Each row of numbers belongs to one of the elements below and depends on some of the facts about them. Some rows are named. Which element is each other row?

There are 2 kinds of fact about the elements: Σ, χ.
Σ: refers to; χ: points at
balus {Σ=tikir}
bimon {Σ=rodanon,midrir,klifleki, χ=vada,togal}
bines {Σ=felekli, χ=boflan}
boflan {χ=kiklal}
bolan {Σ=dustir, χ=brosumuk,vagonam,pigrus}
brazur {Σ=truple, χ=mugrover,poklin,klabri}
bregozem {Σ=tedron,stubi, χ=sogroke}
brezil {χ=muzar,fogruflek}
brigik {Σ=pigrus}
brosumuk {χ=muzar}
bure {χ=mugrem}
damis {χ=patar,rostus}
dedadro {χ=vokom}
derok {Σ=plazu}
dogo {Σ=kikim}
drafus {Σ=vagonam, χ=dreskas,vaklople}
drarik {Σ=gobra}
drarok {χ=mugrover,pigrus}
drasal {χ=derok,balus}
drazes {Σ=pitri}
dreskas {χ=kiklal}
drofo {χ=muzar,tedron}
drotem {χ=ruge,flaskun}
drudri {χ=pigrus,vada}
dustir {Σ=viplak}
feketal {Σ=kleklum, χ=stipla}
felekli {χ=muzar,drudri,nibrifle}
fipal {Σ=pefor,drazes, χ=mugrover,fogruflek,togal,klabri}
flabris {Σ=gepal, χ=kiklal}
flaskun {Σ=skabren, χ=pigrus}
fletre {Σ=steba, χ=tora,kiflom,pelu}
fludol {Σ=mugrem}
fogruflek {Σ=flabris, χ=pigrus}
gagru {Σ=balus,kega}
gepal {χ=pigrus}
gikles {χ=truple}
gobra {χ=vegi,plinek}
gomus {Σ=droste,pigrus, χ=rodam}
gosom {χ=pigrus,klifleki}
gratrak {χ=bolan,puflan}
grikir {Σ=kiklal,kikim, χ=pigrus}
grotruk {Σ=klabri, χ=muzar}
kanok {Σ=dofen}
kega {Σ=gagru, χ=drarok}
kiflom {χ=drotem,kiklal}
kiklal {χ=pigrus}
klabri {Σ=grotruk, χ=skamim,pigrus}
klibaklum {Σ=tenis, χ=skamim,skilu,fipal}
klifleki {Σ=relalo}
klimu {χ=pigrus}
klogrur {χ=fogruflek,dogo}
lilok {χ=muzar,klabri}
midrir {χ=boflan}
mugrem {χ=klimu}
mugrover {χ=klimu,pigrus}
muzar {χ=klimu}
nedropan {Σ=gratrak, χ=plinek}
nezes {Σ=bines, χ=stazu}
nibrifle {χ=vokom}
nipul {Σ=tora,skilu, χ=tedron,dogo}
nugami {Σ=bregozem, χ=floskuron}
pefor {Σ=rosur}
pigrus {Σ=sogroke}
pitri {Σ=klibaklum}
plazu {Σ=dremas}
plenos {Σ=todro,lidriflu}
plinek {χ=muzar}
poklin {Σ=labres}
potro {Σ=pefor,rosur}
raskir {Σ=rostus,stabis, χ=pigrus}
riru {χ=vuban,stukliplu}
rodam {Σ=bimon, χ=mutro}
rodanon {χ=steba,kiklal}
rostus {χ=tora,plinek,togal}
rosur {Σ=riru, χ=kiklal}
rudrem {χ=dreskas,tenis}
skabren {χ=pigrus}
skagru {χ=kiklal}
skamim {Σ=dovem,fletre, χ=pigrus}
skipim {χ=todis}
skomi {Σ=vupom}
sogroke {χ=dogo,pigrus}
stabis {Σ=boflan, χ=derok,klimu}
stazu {χ=vokom}
steba {χ=vokom}
stipla {Σ=felekli, χ=nipul}
stubi {Σ=tedron,vokom, χ=pelu,gratrak}
stuker {Σ=bimon,midrir}
stukliplu {Σ=vaklople, χ=brezil}
tedron {χ=muzar,vada}
temis {Σ=bimon,rodam,vupom, χ=tora,mugrover,vofal}
tenis {χ=brosumuk,truple}
tikir {Σ=balus, χ=drudri,poklin}
todis {Σ=boflan,ruge,skipim, χ=muzar,pigrus}
todro {Σ=plenos}
togal {Σ=rosur,drazes,riru}
tora {χ=mugrover}
trapok {Σ=klifleki}
trepa {Σ=susak}
triskes {Σ=puflan}
trobo {Σ=gratrak, χ=mugrem,gepal}
trolik {Σ=vuban, χ=nibrifle,pigrus}
truple {χ=muzar,pigrus}
vada {Σ=fludol, χ=truple,plinek}
vaklople {χ=pigrus}
vedi {χ=tepluplek}
vegi {Σ=klogrur, χ=vada}
viplak {Σ=bolan}
vofal {Σ=tovok}
vokom {Σ=tedron,bregozem, χ=pigrus}
vupom {Σ=rodam,rodanon, χ=floskuron}
ziskidre {χ=fipal}

Named rows:
pitri: [-228,-338,-49,-27,-59,52,65,170,-324,106,-100,-59,268,91,92,17,-182,-377,-11,109,44,-46,-134,-4,50,-215,-99]
damis: [-315,-167,-5,-40,86,163,147,100,-109,324,-171,77,117,208,35,-23,14,-267,109,161,39,-54,-150,195,-2,-130,-97]
pefor: [-226,-327,-59,-28,-40,66,37,173,-326,78,-76,-72,295,80,84,14,-212,-426,-28,128,24,-70,-122,23,58,-230,-122]
vokom: [-287,-285,37,-24,-44,336,96,186,-316,229,121,-132,69,350,-256,197,120,-245,239,4,-120,10,-186,205,-8,-130,-7]
balus: [-117,-277,-3,-173,-177,171,108,56,-162,243,-157,-116,22,284,-248,80,-172,-194,75,235,-66,-121,-44,67,70,-104,-129]
klabri: [-347,-202,-45,-142,-20,217,85,66,-227,326,-67,-78,0,239,-104,-34,3,-240,159,141,-86,70,-86,140,96,-92,-52]
kletron: [-231,-248,-12,-50,-8,39,65,70,-211,159,-145,-9,105,223,-135,-3,-33,-211,117,149,-9,-83,-120,88,-37,-172,-72]
ruge: [-262,-211,-47,-116,-155,138,-93,183,-323,60,-246,-73,93,431,-28,21,4,-429,229,112,-171,88,-78,250,-49,-47,-125]
mutro: [-258,-269,17,-25,-95,-14,84,14,-331,66,-115,-84,-25,190,-102,-4,9,-248,-11,81,50,-99,-61,85,-88,-62,-27]
gratrak: [-211,-289,13,-149,67,112,-81,47,-141,182,-165,-89,177,178,-136,-103,57,-266,102,316,-97,44,-32,180,-49,-44,-154]
grikir: [-339,-283,-10,13,-69,127,111,112,-147,391,-59,90,0,201,-74,91,138,-62,270,242,-219,-3,-115,-12,234,17,-18]
kiklal: [-256,-282,-14,-161,-19,128,-191,45,-306,360,51,-100,-87,243,-170,-24,15,-196,163,337,-187,35,-21,3,102,23,-31]
fludol: [-225,-236,1,-76,-17,35,64,58,-215,186,-148,-6,89,211,-142,6,-19,-203,132,149,15,-95,-91,83,-34,-160,-74]
brezil: [-344,-276,18,-92,14,163,195,83,-165,253,-104,-38,132,175,-100,-27,-5,-214,184,178,-82,67,-56,179,86,-29,-70]
lilok: [-364,-267,-15,-70,8,174,210,93,-109,278,-148,25,170,175,-83,-9,38,-212,186,194,-91,54,-90,192,140,-65,-112]
patar: [-254,-141,1,-88,47,144,85,135,-244,330,-110,-26,34,229,-13,-71,-63,-288,99,130,69,-65,-143,150,-119,-94,-52]
vuban: [-243,-258,11,-136,14,77,62,55,-243,193,-78,-81,67,218,-185,-49,-100,-261,104,184,-11,-35,-37,147,-28,-82,-62]

Which element is each row?
No name comes twice in this set of rows, the named rows included.
[-156,-69,-122,199,130,150,98,-56,-202,263,-153,132,304,313,-229,-78,-192,-186,296,196,123,50,-317,37,-50,-299,-195] -> vupom
[-368,-141,-33,-256,50,197,218,-49,-59,184,-226,-112,230,137,-146,-123,36,-301,74,122,-18,168,34,331,94,-214,-210] -> felekli
[-315,-264,34,-184,41,177,112,82,-199,269,-62,-108,102,185,-147,-83,-49,-250,141,212,-81,90,-13,205,64,-7,-75] -> truple
[-248,-178,-9,-69,-68,209,110,145,-240,322,-109,-67,-13,246,-38,4,-20,-214,150,110,-32,-9,-166,72,-41,-115,-70] -> vofal
[-335,-308,36,36,21,206,146,117,-224,156,85,-11,216,280,-248,195,143,-264,236,39,-49,-63,-177,308,61,-143,-32] -> bregozem
[-327,-238,-26,-52,-72,188,217,98,-91,266,-147,14,114,184,-99,68,84,-156,215,141,-131,54,-107,94,153,-104,-104] -> trobo
[-331,-364,-43,-88,29,102,93,133,-233,118,-72,-56,395,29,89,-16,-192,-466,-27,201,-11,14,-44,133,192,-171,-152] -> riru
[-169,-263,20,-158,18,121,-79,90,-229,168,-121,-131,122,200,-148,-89,12,-258,95,252,-94,15,-49,126,-133,-37,-114] -> puflan
[-338,-216,-52,-173,5,155,-16,5,-219,281,-81,-73,36,229,-169,-43,14,-258,131,221,-75,71,-14,134,135,-141,-97] -> steba
[-239,-302,23,-122,-25,171,165,133,-178,235,-82,-100,115,166,-122,-62,-43,-198,182,184,-87,72,-44,167,-10,50,-74] -> brosumuk
[-313,-189,-20,-116,-84,207,170,102,-231,353,-68,-74,-38,199,-78,7,59,-134,218,100,-111,89,-97,50,99,-104,-57] -> skamim

Now the same elements, written a new way:
Named rows:
rostus: [-17,317,-38,165,-98,120,89,149,-13,-27,40,-139,15,201,112,-53,-206,-320,-212,41,-208,26,259,91,-236,-7,-153,-86,108,285,-61,64,-237,80,-100,133,-79,146,-75,146,172,44,49,-64,7,-81,4,46,76,-136,-139]
klabri: [-8,20,-2,-50,-21,-18,32,8,-27,16,-15,50,26,-29,21,25,-13,24,4,-36,-45,-41,84,-53,-48,-15,9,-35,32,17,-1,-4,10,-15,-34,-14,34,4,11,-15,36,-12,26,-37,21,46,26,-34,8,-18,-31]
sogroke: [-22,567,194,305,39,20,-296,64,-93,158,19,83,59,-263,39,-169,62,34,397,-18,-282,45,-16,-87,112,-167,-37,156,20,254,-27,52,125,-22,363,449,-210,-226,13,-9,-143,29,42,56,-170,-461,120,-247,-106,-17,-113]
vegi: [-15,-238,4,-33,-1,-52,55,-43,124,-25,42,45,-73,65,33,-3,33,28,-11,-63,-24,38,67,8,18,67,-40,24,10,-24,-23,-16,97,-15,-58,14,55,-28,14,26,8,56,5,-23,33,-32,18,26,-11,78,-92]
stubi: [-21,-226,241,-181,92,-17,230,64,128,197,-183,-234,267,122,-21,191,35,-1,46,-167,165,27,408,213,119,-301,-107,28,-154,145,150,-86,-318,-348,202,-129,-178,233,-20,-102,713,10,-148,-288,-59,-279,-38,148,39,-49,121]
kanok: [-5,-123,-13,-103,34,-52,49,-38,75,-12,25,23,-103,111,-2,-18,42,53,28,-50,-31,89,-91,-11,33,35,-49,37,33,-118,38,-66,28,-53,-74,-4,4,41,-9,-26,23,47,-22,-49,61,-12,3,7,-5,60,-24]
steba: [0,-3,-176,-115,22,10,-120,-33,0,69,69,139,205,-223,-28,-25,91,30,-108,144,78,-296,-49,-13,36,6,68,-110,-33,-167,-54,117,-31,202,-3,209,89,83,-86,-119,71,65,70,117,69,236,26,61,-35,50,-2]
rodam: [61,115,-106,347,111,80,-14,-7,43,-302,-51,-45,-125,-24,-84,99,71,-28,36,131,165,608,-187,-17,-26,-148,-68,23,-160,-37,-138,87,329,190,1,-219,196,-133,92,-179,-384,-182,-44,121,43,35,65,215,57,-169,110]
lidriflu: [16,62,-48,-61,-8,-1,-80,1,-62,13,7,-3,35,-107,-27,-36,2,-38,-19,42,-10,-107,2,-83,-24,-55,-30,-19,-2,-46,43,108,-109,36,12,97,64,-18,-66,-10,10,19,52,79,-33,65,-29,-71,37,-13,84]
vada: [-9,-229,-2,-60,30,-57,30,-37,114,-46,43,80,-54,52,51,17,42,42,-26,-84,-47,-6,106,4,26,60,-11,18,8,-17,-33,-37,151,1,-66,31,77,-32,35,14,37,46,14,-24,17,-5,26,26,-13,84,-118]
mutro: [-7,-11,-60,-38,20,-20,-38,-1,11,-22,2,-9,-47,63,-11,-37,14,15,11,9,-29,-7,43,-57,22,-25,-65,12,-1,-72,43,14,20,-86,-45,61,20,15,-51,-34,-11,33,-22,24,18,36,-28,-15,24,12,13]
vofal: [-25,-145,-25,-91,10,-35,66,-26,40,0,-2,34,-57,67,46,28,-1,36,58,-68,-33,67,12,-34,12,68,-34,15,55,-25,39,-64,-28,-87,-85,-48,17,-9,5,-5,60,63,-36,-75,86,65,4,46,11,30,-97]
viplak: [8,-43,-39,-93,22,-31,-29,-35,12,2,27,11,-40,8,-21,-26,15,1,3,0,9,-11,-55,-50,22,-10,-26,-4,18,-90,42,4,3,-46,-30,37,33,41,-38,-19,4,45,21,20,20,48,-15,-30,21,28,34]
fipal: [-19,-251,134,324,-300,57,227,19,-181,241,39,-23,8,95,-43,77,-48,277,103,-53,107,-307,208,147,1,255,244,169,17,-149,19,-220,46,-162,27,-306,-58,-177,197,191,-235,-34,-148,-95,-132,143,-189,149,-141,75,-164]
labres: [15,62,-56,-54,-10,9,-74,11,-58,29,10,3,44,-66,-23,-44,-18,-46,-30,42,-15,-85,9,-56,-31,-50,-33,-15,2,-10,23,105,-60,20,12,60,44,0,-77,2,-3,17,36,91,-26,65,-20,-62,40,3,85]
balus: [1,-3,-82,-136,43,-32,-50,-38,-37,-25,-2,1,-10,-91,21,-9,-27,-27,-32,36,1,-122,-61,-84,-11,39,-13,-36,6,-42,43,91,-119,-12,-62,54,61,36,-74,-34,19,50,36,49,24,176,-60,-75,23,-25,56]
pitri: [5,-62,72,297,-248,86,39,37,-220,174,37,-66,44,-49,-68,2,-61,178,50,54,120,-420,115,122,42,164,189,128,-41,-136,25,-71,-17,-91,57,-141,-56,-160,102,144,-230,2,-113,83,-227,162,-243,49,-80,57,-9]

Name these rows:
No name comes twice in this set of rows, the named rows included.
[-6,19,-51,-27,-51,29,-33,38,-80,-2,-12,41,101,-149,25,4,-50,-71,37,25,-31,-177,61,-70,-102,-20,1,-43,37,96,33,100,-144,22,15,98,75,-63,-49,-16,78,36,32,57,-48,134,-23,-53,63,-29,22] -> tora
[18,105,-37,-36,18,-14,-58,17,-48,-15,-15,-9,44,-42,-28,-20,-13,-20,-23,30,-25,-146,85,-82,-12,-99,-25,-19,-4,23,19,86,44,-3,-8,103,74,-4,-56,-35,-22,-25,43,70,-52,54,-29,-71,42,-1,49] -> vuban
[-89,539,127,342,59,9,-334,70,-40,84,-33,149,59,-272,129,-122,34,73,424,-65,-390,-59,188,-21,194,-107,-57,152,-29,339,-63,13,211,-163,291,520,-247,-289,-30,-74,-115,96,-64,74,-179,-383,92,-287,-92,-23,-249] -> pigrus
[-11,-54,-44,-32,26,18,-22,6,10,-71,-40,2,11,-35,32,8,-32,-13,81,-11,0,-37,-65,17,22,24,-3,-2,77,74,48,-65,-83,-29,-33,61,27,-33,-20,-32,90,56,-27,-10,-25,31,-50,-45,38,19,-22] -> pelu
[-21,-29,129,-230,-73,-93,19,-18,-69,-241,-119,-52,-281,253,14,-31,-137,10,-62,-252,-181,190,-4,-128,-104,-9,-89,11,74,179,51,-155,120,-304,-156,-269,-116,-182,78,207,-233,-146,-8,-34,-86,-229,35,-301,162,19,99] -> dogo
[-20,-103,-23,-73,25,-51,57,-30,61,-13,-2,75,-55,62,45,19,10,68,16,-71,-75,14,61,-18,34,60,-19,8,27,-41,1,-59,36,-86,-94,-23,20,-13,0,-18,29,49,-23,-69,76,35,33,27,-14,16,-101] -> poklin
[6,108,-39,-45,-51,0,-44,33,-106,4,-22,34,86,-92,-6,-8,-26,1,-20,21,-36,-173,125,-105,-70,-46,8,-45,-1,4,9,95,-44,0,-11,73,82,-6,-64,-17,-6,-11,46,58,-30,108,10,-77,57,-60,29] -> skilu
[-18,-130,-61,-109,72,-70,49,-62,47,-32,-19,13,-116,83,66,16,-6,25,1,-45,-27,39,-46,-47,56,117,-9,6,11,-59,25,-54,-56,-104,-91,-16,12,57,-49,-47,72,92,-33,-82,91,109,-36,-10,-20,2,-54] -> derok
[-37,-371,77,363,-271,46,220,20,-96,152,45,7,-51,117,7,79,-34,294,100,-97,61,-343,331,199,58,274,207,167,-12,-168,10,-227,147,-197,-47,-237,-69,-229,183,162,-238,40,-207,-36,-155,169,-233,158,-123,107,-240] -> togal
[-41,484,-93,101,-15,140,33,157,-31,-97,-25,-139,43,227,104,-65,-238,-324,-232,55,-222,-31,196,178,-125,0,-130,-134,96,251,-46,-27,-167,43,-130,143,-219,199,-109,95,174,21,4,-47,23,-97,-5,-32,75,-115,-106] -> ruge
[-18,-83,12,-105,33,-23,48,-33,36,-8,-15,42,-19,54,21,18,17,55,16,-51,-8,56,-104,43,52,111,32,-10,50,16,5,-122,43,-12,-44,-47,-44,32,9,-1,36,12,-24,-100,81,-9,44,5,-24,42,-47] -> flaskun
[30,-132,-73,282,153,21,90,-56,182,-312,-22,5,-256,161,-50,119,105,62,69,25,161,755,-219,43,51,-50,-57,73,-117,-108,-126,-97,431,110,-75,-300,134,-60,157,-171,-324,-156,-93,-31,156,-46,114,292,-7,-76,-25] -> stuker
[-53,198,1,61,32,31,224,70,187,-67,-1,-131,-197,591,160,-27,-193,-224,-232,-91,-215,257,97,209,-32,150,-87,-70,144,177,-91,-238,-4,8,-218,-27,-244,325,1,125,190,5,-41,-279,170,-242,60,82,-29,-35,-282] -> todis
[34,-253,-114,-147,116,-77,44,-62,173,38,78,105,-19,129,-39,-6,132,160,5,29,81,-68,-53,6,126,21,41,14,64,-308,-19,-52,286,125,-95,105,204,133,-9,-142,58,46,50,-28,165,125,13,100,-84,128,-134] -> stipla
[9,-129,17,7,-55,2,42,-5,20,35,49,14,18,-39,4,-11,9,-36,24,-12,7,35,36,-53,-77,18,-24,9,36,11,27,46,-93,32,-7,11,89,-30,0,47,51,38,39,-12,3,13,27,64,15,18,-25] -> damis

